Below are the code and all the weights of a small trained network. Each question names an input and a target symbol and asks about switching units off, where a switched-off unit gives its printed mean instead of its output.

import numpy as np


def w(rows, s, z=0):
    codes = np.array(rows[::2]) - 128.0
    scale = np.full(codes.shape[1], s)
    scale[-1] = z or s
    return codes * scale


def f(y):
    return y / 2 * (1 + np.tanh(0.7978845608 * (y + 0.044715 * y**3)))


def softmax(a):
    e = np.exp(a - a.max(-1, keepdims=True))
    return e / e.sum(-1, keepdims=True)


def log_softmax(a):
    a = a - a.max(-1, keepdims=True)
    return a - np.log(np.exp(a).sum(-1, keepdims=True))


def net(x, mask):
    ids = ['αβγδζηθξπστψω'.index(c) for c in x.split()]
    T = len(ids)
    res = E[ids] + P[:T]
    u = 0
    for l in range(2):
        q, k, v = (res @ M[l].T for M in (Q, K, V))
        z = softmax(np.where(np.tri(T) > 0, q @ k.T / 3**0.5, -1e9)) @ v
        res = res + np.where(mask[u], z, O[l][:, -1]) @ O[l][:, :-1]
        u += 1
        y = f(res @ A[l][:, :-1].T + A[l][:, -1])
        res = res + np.where(mask[u : u + 8], y, B[l][:, -1]) @ B[l][:, :-1]
        u += 8
    return log_softmax(res[-1] @ U[:, :-1].T + U[:, -1])


Q, K, V, O, A, B = {}, {}, {}, {}, {}, {}
E = w([
[103,165,8],'α',
[216,131,209],'β',
[14,59,134],'γ',
[132,93,108],'δ',
[51,64,45],'ζ',
[195,230,86],'η',
[179,136,246],'θ',
[141,189,97],'ξ',
[148,159,154],'π',
[118,149,52],'σ',
[149,58,56],'τ',
[147,180,39],'ψ',
[242,187,154],'ω',
],0.012)
P = w([
[228,144,67],'0',
[11,97,200],'1',
[3,102,181],'2',
[50,138,186],'3',
[76,122,173],'4',
[38,134,124],'5',
[99,113,146],'6',
[75,125,106],'7',
],0.006)
Q[0] = w([
[103,59,89],'L0H0',
[112,85,65],'L0H0',
[134,251,90],'L0H0',
],0.013)
K[0] = w([
[149,201,232],'L0H0',
[196,152,254],'L0H0',
[142,19,97],'L0H0',
],0.0099)
V[0] = w([
[88,70,46],'L0H0',
[153,172,172],'L0H0',
[144,204,2],'L0H0',
],0.0095)
O[0] = w([
[62,55,99,170],'L0H0',
[180,254,147,110],'L0H0',
[206,74,68,254],'L0H0',
],0.0083,0.002)
A[0] = w([
[89,255,177,223],'L0N0',
[141,103,158,32],'L0N1',
[205,192,118,66],'L0N2',
[34,153,157,145],'L0N3',
[226,221,117,54],'L0N4',
[163,84,163,42],'L0N5',
[94,174,17,253],'L0N6',
[96,99,180,70],'L0N7',
],0.0085,0.0058)
B[0] = w([
[103,24,122,229],'L0N0',
[104,183,76,106],'L0N1',
[101,166,253,150],'L0N2',
[243,176,70,173],'L0N3',
[110,144,212,167],'L0N4',
[86,183,54,113],'L0N5',
[192,63,179,254],'L0N6',
[134,239,96,125],'L0N7',
],0.0074,0.0065)
Q[1] = w([
[1,251,58],'L1H0',
[222,82,155],'L1H0',
[151,63,192],'L1H0',
],0.0098)
K[1] = w([
[26,178,61],'L1H0',
[211,15,210],'L1H0',
[254,64,164],'L1H0',
],0.0074)
V[1] = w([
[133,240,207],'L1H0',
[71,83,161],'L1H0',
[250,144,105],'L1H0',
],0.011)
O[1] = w([
[20,122,138,205],'L1H0',
[141,47,133,118],'L1H0',
[113,255,77,246],'L1H0',
],0.0096,0.013)
A[1] = w([
[117,172,217,75],'L1N0',
[136,181,220,164],'L1N1',
[141,15,157,99],'L1N2',
[111,199,81,89],'L1N3',
[130,173,197,250],'L1N4',
[125,188,101,95],'L1N5',
[255,148,124,138],'L1N6',
[63,100,150,120],'L1N7',
],0.0082,0.011)
B[1] = w([
[80,143,139,153],'L1N0',
[93,127,76,180],'L1N1',
[75,255,194,158],'L1N2',
[163,224,194,192],'L1N3',
[151,31,7,244],'L1N4',
[146,192,192,170],'L1N5',
[94,107,199,247],'L1N6',
[200,117,163,202],'L1N7',
],0.0079,0.013)
U = w([
[166,180,206,2],'α',
[93,84,136,170],'β',
[131,131,152,175],'γ',
[170,96,80,175],'δ',
[145,125,251,46],'ζ',
[93,206,158,4],'η',
[85,140,254,26],'θ',
[135,165,54,244],'ξ',
[127,86,38,233],'π',
[157,160,155,198],'σ',
[179,107,152,153],'τ',
[141,205,170,53],'ψ',
[67,154,152,130],'ω',
],0.0097,0.0074)

Each question gives the input, a string of symbols that net reads in full, and the target symbol t.
The units are the heads (3 rows each of Q, K, V and O) and the neurons (one row each of A and B). Each row of codes is followed by its name. A weight is (code - 128) times the scale printed after its matrix; where a second scale follows, it is the last column's (O, A, B and U).
mask holds one flag per unit, layer by layer, with each layer's heads first. A switched-off unit (its flag False) gives its mean, the last column of its rows in O or B, instead of its output. The means were averaged over made-up inputs and are rounded, as every weight is.
A unit's drop is (log p(t) with every unit on - log p(t) with that unit switched off) / (log p(t) with every unit on - log p(t) with every unit switched off).
The circuit of an input: a set's keep is (log p(t) with only the set's units on - log p(t) with every unit switched off) / (log p(t) with every unit on - log p(t) with every unit switched off). Starting from the 12 units with the biggest drops (on a tie, the unit counted first), units are removed one at a time, each time the one whose removal leaves the highest keep (on an exact tie, the one counted first), for as long as the keep stays at least 0.8.
units of the circuit, in order: the units of the circuit, biggest drop first
k most important neurons: the k neurons with the biggest drops, biggest first
top k neurons in layer l: the k neurons of layer l with the biggest drops, biggest first
input ω ξ η, target ω: units of the circuit, in order	[L1H0; L0H0; L0N2; L0N4]
input ω ψ α π, target ω: units of the circuit, in order	[L1H0; L0H0; L0N2]
input α δ τ β π α τ, target α: units of the circuit, in order	[L1H0; L0H0; L0N6; L1N6]
input ζ ξ π, target ζ: units of the circuit, in order	[L1H0; L0H0; L1N2]
input ω π β π ζ, target ω: top neuron in layer 0	[L0N2]
input ψ β ψ δ σ ω, target ψ: top 2 neurons in layer 1	[L1N3; L1N5]
input τ δ τ, target τ: units of the circuit, in order	[L1H0; L0H0]
input β θ δ, target β: top 3 neurons in layer 1	[L1N3; L1N5; L1N6]
input β η η α, target β: 2 most important neurons	[L0N2; L0N4]
input τ η π η σ ψ ψ η, target τ: units of the circuit, in order	[L1H0; L0H0; L1N6]
input τ β ζ ω, target τ: top 2 neurons in layer 0	[L0N6; L0N3]
input α ω η ξ η β, target α: 2 most important neurons	[L0N6; L1N6]
input ψ ψ σ η, target ψ: top 2 neurons in layer 1	[L1N3; L1N5]
input ζ ω β, target ζ: top 4 neurons in layer 1	[L1N6; L1N2; L1N4; L1N1]
input ξ η δ β π η θ, target ξ: units of the circuit, in order	[L0N6; L0H0; L1H0; L1N4]
input ξ γ γ, target ξ: most important neuron	[L1N6]
input ω π θ β τ θ, target ω: units of the circuit, in order	[L0H0; L1H0; L0N2]
input ζ τ ψ σ ζ σ δ, target ζ: units of the circuit, in order	[L1H0; L0H0; L1N6; L1N2]
input β π η ω, target β: 4 most important neurons	[L1N4; L0N2; L0N4; L0N0]
input ψ β θ θ σ ζ σ ψ, target ψ: units of the circuit, in order	[L1H0; L0H0; L0N6; L1N3]
